Here is a tiny trained network, its code and every weight. The questions are about switching its units off for an input and a target symbol, where a switched-off unit gives its printed mean instead of its output.

import numpy as np


def w(rows, s, z=0):
    codes = np.array(rows[::2]) - 128.0
    scale = np.full(codes.shape[1], s)
    scale[-1] = z or s
    return codes * scale


def norm(h):
    return h / np.sqrt((h * h).mean(-1, keepdims=True) + 1e-5)


def f(y):
    return np.maximum(y, 0)


def softmax(a):
    e = np.exp(a - a.max(-1, keepdims=True))
    return e / e.sum(-1, keepdims=True)


def log_softmax(a):
    a = a - a.max(-1, keepdims=True)
    return a - np.log(np.exp(a).sum(-1, keepdims=True))


def net(x, mask):
    ids = ['αβγδζηθλμξστφψω'.index(c) for c in x.split()]
    T = len(ids)
    res = E[ids] + P[:T]
    u = 0
    for l in range(3):
        r = norm(res)
        for j in range(2):
            rows = slice(3 * j, 3 * j + 3)
            q, k, v = (r @ M[l][rows].T for M in (Q, K, V))
            z = softmax(np.where(np.tri(T) > 0, q @ k.T / 3**0.5, -1e9)) @ v
            o = O[l][rows]
            res = res + np.where(mask[u + j], z, o[:, -1]) @ o[:, :-1]
        u += 2
        y = f(norm(res) @ A[l][:, :-1].T + A[l][:, -1])
        res = res + np.where(mask[u : u + 8], y, B[l][:, -1]) @ B[l][:, :-1]
        u += 8
    return log_softmax(norm(res)[-1] @ U[:, :-1].T + U[:, -1])


Q, K, V, O, A, B = {}, {}, {}, {}, {}, {}
E = w([
[172,172,94],'α',
[182,181,84],'β',
[136,155,159],'γ',
[166,144,133],'δ',
[117,172,181],'ζ',
[162,178,96],'η',
[184,143,95],'θ',
[174,148,100],'λ',
[235,80,122],'μ',
[197,136,113],'ξ',
[225,136,101],'σ',
[249,73,127],'τ',
[96,189,98],'φ',
[254,105,75],'ψ',
[159,37,204],'ω',
],0.0091)
P = w([
[254,220,188],'0',
[242,206,152],'1',
[226,184,130],'2',
[220,171,102],'3',
[199,156,85],'4',
[182,141,67],'5',
[154,125,56],'6',
[145,112,40],'7',
[149,110,22],'8',
],0.0051)
Q[0] = w([
[200,179,185],'0.h0',
[59,117,124],'0.h0',
[201,170,175],'0.h0',
[44,6,199],'0.h1',
[112,181,64],'0.h1',
[209,199,109],'0.h1',
],0.015)
K[0] = w([
[23,37,82],'0.h0',
[202,139,189],'0.h0',
[36,64,77],'0.h0',
[189,255,244],'0.h1',
[164,67,59],'0.h1',
[51,70,84],'0.h1',
],0.012)
V[0] = w([
[69,254,96],'0.h0',
[230,175,166],'0.h0',
[133,134,130],'0.h0',
[134,113,97],'0.h1',
[77,201,97],'0.h1',
[211,35,230],'0.h1',
],0.006)
O[0] = w([
[152,213,254,143],'0.h0',
[12,145,129,254],'0.h0',
[119,122,120,136],'0.h0',
[109,131,129,140],'0.h1',
[184,167,148,109],'0.h1',
[72,31,68,150],'0.h1',
],0.0067,0.0068)
A[0] = w([
[121,95,161,84],'0.n0',
[74,82,96,146],'0.n1',
[250,134,84,83],'0.n2',
[15,220,112,247],'0.n3',
[158,19,149,186],'0.n4',
[238,55,134,162],'0.n5',
[135,115,47,148],'0.n6',
[174,177,22,254],'0.n7',
],0.012,0.0037)
B[0] = w([
[99,151,137,130],'0.n0',
[162,164,62,158],'0.n1',
[136,216,121,176],'0.n2',
[252,79,170,228],'0.n3',
[112,171,29,155],'0.n4',
[122,148,19,159],'0.n5',
[187,121,84,184],'0.n6',
[219,76,230,252],'0.n7',
],0.022,0.013)
Q[1] = w([
[115,66,118],'1.h0',
[115,156,176],'1.h0',
[139,137,109],'1.h0',
[168,147,51],'1.h1',
[211,217,145],'1.h1',
[2,133,255],'1.h1',
],0.023)
K[1] = w([
[123,96,141],'1.h0',
[142,188,157],'1.h0',
[121,106,105],'1.h0',
[123,170,123],'1.h1',
[126,124,21],'1.h1',
[253,19,178],'1.h1',
],0.024)
V[1] = w([
[132,90,123],'1.h0',
[140,3,112],'1.h0',
[136,59,117],'1.h0',
[60,135,130],'1.h1',
[171,72,129],'1.h1',
[71,239,124],'1.h1',
],0.017)
O[1] = w([
[122,150,153,144],'1.h0',
[107,212,216,178],'1.h0',
[119,163,167,158],'1.h0',
[132,153,203,2],'1.h1',
[120,55,114,183],'1.h1',
[142,250,132,73],'1.h1',
],0.017,0.0089)
A[1] = w([
[55,115,147,93],'1.n0',
[3,121,84,122],'1.n1',
[52,62,133,63],'1.n2',
[55,127,126,2],'1.n3',
[120,128,124,65],'1.n4',
[92,116,151,92],'1.n5',
[36,115,178,74],'1.n6',
[102,124,132,76],'1.n7',
],0.015,0.002)
B[1] = w([
[65,137,145,128],'1.n0',
[2,108,138,252],'1.n1',
[195,200,66,170],'1.n2',
[124,117,150,128],'1.n3',
[100,129,136,128],'1.n4',
[99,137,120,128],'1.n5',
[119,129,223,128],'1.n6',
[127,94,168,128],'1.n7',
],0.022,0.00033)
Q[2] = w([
[187,142,157],'2.h0',
[73,94,222],'2.h0',
[93,183,156],'2.h0',
[36,166,163],'2.h1',
[1,124,101],'2.h1',
[104,148,105],'2.h1',
],0.018)
K[2] = w([
[161,241,132],'2.h0',
[162,39,158],'2.h0',
[83,119,189],'2.h0',
[8,129,69],'2.h1',
[12,111,65],'2.h1',
[90,128,181],'2.h1',
],0.016)
V[2] = w([
[185,97,149],'2.h0',
[249,143,172],'2.h0',
[71,228,130],'2.h0',
[66,188,162],'2.h1',
[84,129,140],'2.h1',
[122,146,136],'2.h1',
],0.017)
O[2] = w([
[167,171,135,189],'2.h0',
[187,176,55,237],'2.h0',
[74,5,58,38],'2.h0',
[208,88,158,9],'2.h1',
[162,79,167,67],'2.h1',
[149,127,128,110],'2.h1',
],0.016,0.015)
A[2] = w([
[55,63,103,98],'2.n0',
[147,98,172,118],'2.n1',
[148,180,127,217],'2.n2',
[93,253,179,203],'2.n3',
[111,83,53,255],'2.n4',
[120,117,141,115],'2.n5',
[200,5,103,213],'2.n6',
[75,119,84,168],'2.n7',
],0.021,0.0019)
B[2] = w([
[195,68,222,139],'2.n0',
[145,89,79,157],'2.n1',
[133,69,149,253],'2.n2',
[2,131,138,206],'2.n3',
[111,100,197,172],'2.n4',
[118,137,131,128],'2.n5',
[6,128,80,184],'2.n6',
[148,72,161,152],'2.n7',
],0.035,0.011)
U = w([
[140,134,159,13],'α',
[134,129,166,18],'β',
[115,136,181,134],'γ',
[159,100,160,11],'δ',
[75,178,181,214],'ζ',
[129,133,157,76],'η',
[166,105,112,7],'θ',
[150,124,144,10],'λ',
[114,79,66,94],'μ',
[158,134,142,135],'ξ',
[164,208,126,222],'σ',
[116,87,50,126],'τ',
[9,159,102,255],'φ',
[177,205,43,132],'ψ',
[96,18,189,196],'ω',
],0.016,0.0041)

Each question gives the input, a string of symbols that net reads in full, and the target symbol t.
The units are the heads (3 rows each of Q, K, V and O) and the neurons (one row each of A and B). Each row of codes is followed by its name. A weight is (code - 128) times the scale printed after its matrix; where a second scale follows, it is the last column's (O, A, B and U).
mask holds one flag per unit, layer by layer, with each layer's heads first. A switched-off unit (its flag False) gives its mean, the last column of its rows in O or B, instead of its output. The means were averaged over made-up inputs and are rounded, as every weight is.
A unit's drop is (log p(t) with every unit on - log p(t) with that unit switched off) / (log p(t) with every unit on - log p(t) with every unit switched off).
The circuit of an input: a set's keep is (log p(t) with only the set's units on - log p(t) with every unit switched off) / (log p(t) with every unit on - log p(t) with every unit switched off). Starting from the 12 units with the biggest drops (on a tie, the unit counted first), units are removed one at a time, each time the one whose removal leaves the highest keep (on an exact tie, the one counted first), for as long as the keep stays at least 0.8.
circuit, biggest first: the units of the circuit, biggest drop first
top k neurons in layer l: the k neurons of layer l with the biggest drops, biggest first
heads that matter: for each layer, one digit per head in row order, 1 if its drop is at least 0.15 and else 0, layers parted by /
input η σ β φ α μ ξ ψ, target ψ: heads that matter : 00 / 01 / 00
input φ ψ σ ω φ σ θ ξ, target σ: heads that matter : 11 / 11 / 10
input λ φ ξ ω β β ω ψ, target ω: circuit, biggest first : (2.h0; 0.n3; 0.n7)
input μ η λ γ δ φ η, target ζ: circuit, biggest first : (2.n3; 0.h1)
input ζ δ τ α θ ψ μ ω ψ, target ω: heads that matter : 01 / 01 / 10
input α φ β φ ψ δ γ, target ψ: circuit, biggest first : (2.h0)
input θ σ γ ζ φ δ, target φ: circuit, biggest first : (2.n3; 0.h0; 0.n7)
input η τ ω θ, target φ: heads that matter : 01 / 00 / 10
input δ ξ μ ω β δ, target ω: top 2 neurons in layer 0 : (0.n3; 0.n7)
input α β β φ ψ ω φ α σ, target φ: heads that matter : 10 / 01 / 00
input ζ ψ β φ β, target ζ: circuit, biggest first : (0.h0; 2.n3; 0.n6)
input γ β μ φ, target τ: circuit, biggest first : (0.n3; 2.h0; 2.n6; 0.n2)
input θ ω σ β ω τ γ, target ω: circuit, biggest first : (2.h0; 0.n7; 0.n3)
input γ σ φ ζ, target φ: heads that matter : 10 / 00 / 10
input ζ δ δ α τ τ α τ, target τ: top 2 neurons in layer 0 : (0.n3; 0.n4)
input ψ λ ψ ψ λ τ ξ φ τ, target φ: circuit, biggest first : (0.n3)
input θ φ ξ, target φ: circuit, biggest first : (2.n3; 0.n7; 0.h0)
input β β φ ω φ, target φ: heads that matter : 01 / 01 / 10
input λ ζ τ ξ, target τ: top 3 neurons in layer 0 : (0.n6; 0.n4; 0.n3)
input δ δ ω σ, target ω: heads that matter : 01 / 00 / 10
input σ θ ψ λ σ, target ψ: top 3 neurons in layer 0 : (0.n2; 0.n6; 0.n5)
input θ φ φ λ, target ζ: heads that matter : 10 / 00 / 10
input α α μ ψ η λ σ, target σ: top 3 neurons in layer 0 : (0.n7; 0.n6; 0.n3)
input ξ α α τ φ ψ μ α, target τ: top 2 neurons in layer 0 : (0.n2; 0.n3)
